Here is a tiny trained network, its code and every weight. The questions are about switching its units off for an input and a class, where a switched-off unit gives its printed mean instead of its output.

import numpy as np


def w(rows, s, z=0):
    codes = np.array(rows[::2]) - 128.0
    scale = np.full(codes.shape[1], s)
    scale[-1] = z or s
    return codes * scale


def norm(h):
    return h / np.sqrt((h * h).mean(-1, keepdims=True) + 1e-5)


def f(y):
    return y / 2 * (1 + np.tanh(0.7978845608 * (y + 0.044715 * y**3)))


def log_softmax(a):
    a = a - a.max(-1, keepdims=True)
    return a - np.log(np.exp(a).sum(-1, keepdims=True))


def net(x, mask):
    res = np.array(x, float).reshape(1, 8) / 4 @ E
    u = 0
    for l in range(3):
        y = f(norm(res) @ A[l][:, :-1].T + A[l][:, -1])
        res = res + np.where(mask[u : u + 10], y, B[l][:, -1]) @ B[l][:, :-1]
        u += 10
    return log_softmax(norm(res)[-1] @ U[:, :-1].T + U[:, -1])


A, B = {}, {}
E = w([
[129,131,133,127,128],'x0',
[130,130,131,127,129],'x1',
[130,129,132,127,132],'x2',
[129,130,129,129,127],'x3',
[129,128,127,129,127],'x4',
[2,153,154,148,124],'x5',
[119,110,116,81,166],'x6',
[123,57,168,186,179],'x7',
],0.00054)
A[0] = w([
[140,131,42,167,129,153],'0.n0',
[48,117,173,116,128,159],'0.n1',
[126,98,135,123,132,10],'0.n2',
[115,33,173,238,253,88],'0.n3',
[120,145,94,145,162,122],'0.n4',
[62,148,161,160,143,234],'0.n5',
[59,238,72,75,67,225],'0.n6',
[177,99,173,113,68,106],'0.n7',
[120,47,127,107,55,170],'0.n8',
[174,133,75,96,107,109],'0.n9',
],0.0015,0.0011)
B[0] = w([
[115,126,231,141,122,148],'0.n0',
[199,123,65,103,151,172],'0.n1',
[74,172,72,67,134,51],'0.n2',
[134,90,172,55,9,187],'0.n3',
[125,119,147,99,116,124],'0.n4',
[234,125,125,138,102,231],'0.n5',
[215,13,195,129,104,255],'0.n6',
[89,191,74,202,179,117],'0.n7',
[178,188,147,166,205,161],'0.n8',
[63,112,175,174,152,128],'0.n9',
],0.0013,0.00073)
A[1] = w([
[125,114,138,159,177,148],'1.n0',
[133,83,122,85,145,203],'1.n1',
[143,118,138,163,100,141],'1.n2',
[128,114,118,136,146,198],'1.n3',
[147,148,87,103,111,248],'1.n4',
[131,232,66,76,93,114],'1.n5',
[159,126,170,163,121,186],'1.n6',
[55,154,136,124,136,79],'1.n7',
[117,87,143,185,191,100],'1.n8',
[4,150,142,119,99,148],'1.n9',
],0.0025,0.0011)
B[1] = w([
[132,143,139,111,58,145],'1.n0',
[85,199,125,183,102,244],'1.n1',
[100,172,106,122,121,186],'1.n2',
[121,163,140,154,94,179],'1.n3',
[85,122,158,204,131,209],'1.n4',
[92,3,225,127,85,70],'1.n5',
[75,191,107,142,102,255],'1.n6',
[200,90,120,127,157,32],'1.n7',
[132,124,164,63,44,137],'1.n8',
[249,114,122,217,237,77],'1.n9',
],0.0015,0.00081)
A[2] = w([
[175,91,138,115,73,146],'2.n0',
[84,95,88,2,237,79],'2.n1',
[110,99,150,179,119,125],'2.n2',
[107,150,141,110,86,180],'2.n3',
[127,173,99,160,95,208],'2.n4',
[49,164,139,154,170,253],'2.n5',
[247,176,31,88,83,120],'2.n6',
[108,66,137,108,118,19],'2.n7',
[149,132,164,185,130,197],'2.n8',
[116,205,119,98,108,181],'2.n9',
],0.0017,0.00064)
B[2] = w([
[40,114,147,141,155,159],'2.n0',
[109,245,110,247,26,38],'2.n1',
[167,139,113,50,100,151],'2.n2',
[104,99,102,92,156,237],'2.n3',
[100,140,105,84,204,254],'2.n4',
[235,125,61,105,154,226],'2.n5',
[134,76,173,210,202,151],'2.n6',
[145,128,183,149,51,59],'2.n7',
[114,133,73,59,143,197],'2.n8',
[110,105,89,124,195,245],'2.n9',
],0.0012,0.00066)
U = w([
[236,58,162,221,253,183],'0',
[102,142,107,99,121,254],'1',
[95,22,234,82,20,97],'2',
[110,152,96,117,141,162],'3',
[133,231,106,233,53,25],'4',
[98,128,101,95,149,87],'5',
[104,134,103,103,142,33],'6',
],0.0059,0.0025)

Each question gives the input, the list of numbers given to net, and the class t.
The units are the neurons (one row each of A and B). Each row of codes is followed by its name. A weight is (code - 128) times the scale printed after its matrix; where a second scale follows, it is the last column's (A, B and U).
mask holds one flag per neuron, layer by layer. A switched-off neuron (its flag False) gives its mean, the last column of its row in B, instead of its output. The means were averaged over made-up inputs and are rounded, as every weight is.
A unit's drop is (log p(t) with every unit on - log p(t) with that unit switched off) / (log p(t) with every unit on - log p(t) with every unit switched off).
The circuit of an input: a set's keep is (log p(t) with only the set's units on - log p(t) with every unit switched off) / (log p(t) with every unit on - log p(t) with every unit switched off). Starting from the 12 units with the biggest drops (on a tie, the unit counted first), units are removed one at a time, each time the one whose removal leaves the highest keep (on an exact tie, the one counted first), for as long as the keep stays at least 0.8.
units of the circuit, in order: the units of the circuit, biggest drop first
k most important neurons: the k neurons with the biggest drops, biggest first
k most important neurons of layer l: the k neurons of layer l with the biggest drops, biggest first
input [7,0,-6,3,-6,0,-2,8], class 2: units of the circuit, in order => 0.n3
input [-1,6,1,-2,6,6,1,3], class 0: 2 most important neurons => 1.n9; 1.n5
input [-5,3,8,6,6,6,3,8], class 2: 2 most important neurons => 1.n8; 0.n3
input [-7,-1,7,-8,-7,-7,7,8], class 2: 3 most important neurons => 0.n3; 1.n9; 1.n8
input [2,0,8,7,0,1,7,8], class 2: units of the circuit, in order => 0.n3; 1.n8
input [-4,1,-2,-3,8,8,2,7], class 0: units of the circuit, in order => 1.n9; 1.n7
input [0,7,-8,-8,-6,-1,-3,3], class 3: 2 most important neurons => 0.n6; 1.n5
input [2,-3,-6,-4,-6,-4,6,2], class 4: 2 most important neurons of layer 2 => 2.n1; 2.n8
input [-7,7,-7,-1,-3,8,1,8], class 0: 3 most important neurons => 1.n9; 0.n6; 1.n5
input [4,-5,-7,-2,3,-3,7,4], class 4: units of the circuit, in order => 2.n1; 0.n6
input [6,-8,7,2,2,-8,-6,-3], class 0: 4 most important neurons => 2.n6; 2.n1; 1.n1; 1.n5
input [-1,-3,3,-5,1,-7,5,-6], class 0: 2 most important neurons => 2.n6; 0.n3
input [-2,-5,-8,2,4,1,8,1], class 4: 2 most important neurons of layer 1 => 1.n6; 1.n2
input [8,3,3,2,1,8,5,6], class 0: 3 most important neurons => 1.n9; 0.n6; 1.n5
input [2,6,2,-8,6,0,-1,3], class 3: 2 most important neurons of layer 1 => 1.n8; 1.n5
input [-5,4,3,7,5,-1,-7,-8], class 2: 3 most important neurons => 1.n5; 1.n1; 2.n1
input [-1,-3,4,-3,7,7,1,-6], class 0: 3 most important neurons => 1.n9; 0.n3; 1.n8
input [3,0,-8,-6,5,-1,-6,4], class 5: 2 most important neurons => 0.n6; 2.n1
input [3,-2,2,-1,-2,-3,3,-6], class 2: 2 most important neurons => 1.n5; 1.n6
input [1,5,-2,-3,-4,-2,3,-6], class 2: most important neuron => 1.n5
input [4,-8,1,-1,-2,6,0,8], class 2: 2 most important neurons of layer 2 => 2.n6; 2.n9
input [-2,4,1,-3,-4,7,8,0], class 4: 2 most important neurons of layer 0 => 0.n1; 0.n6
input [7,-6,2,-1,4,7,-7,-5], class 0: 2 most important neurons of layer 1 => 1.n9; 1.n1
input [-5,4,-5,2,7,5,7,-6], class 4: 2 most important neurons of layer 1 => 1.n8; 1.n9
input [1,3,-7,6,7,8,-2,-8], class 0: 2 most important neurons of layer 1 => 1.n9; 1.n8
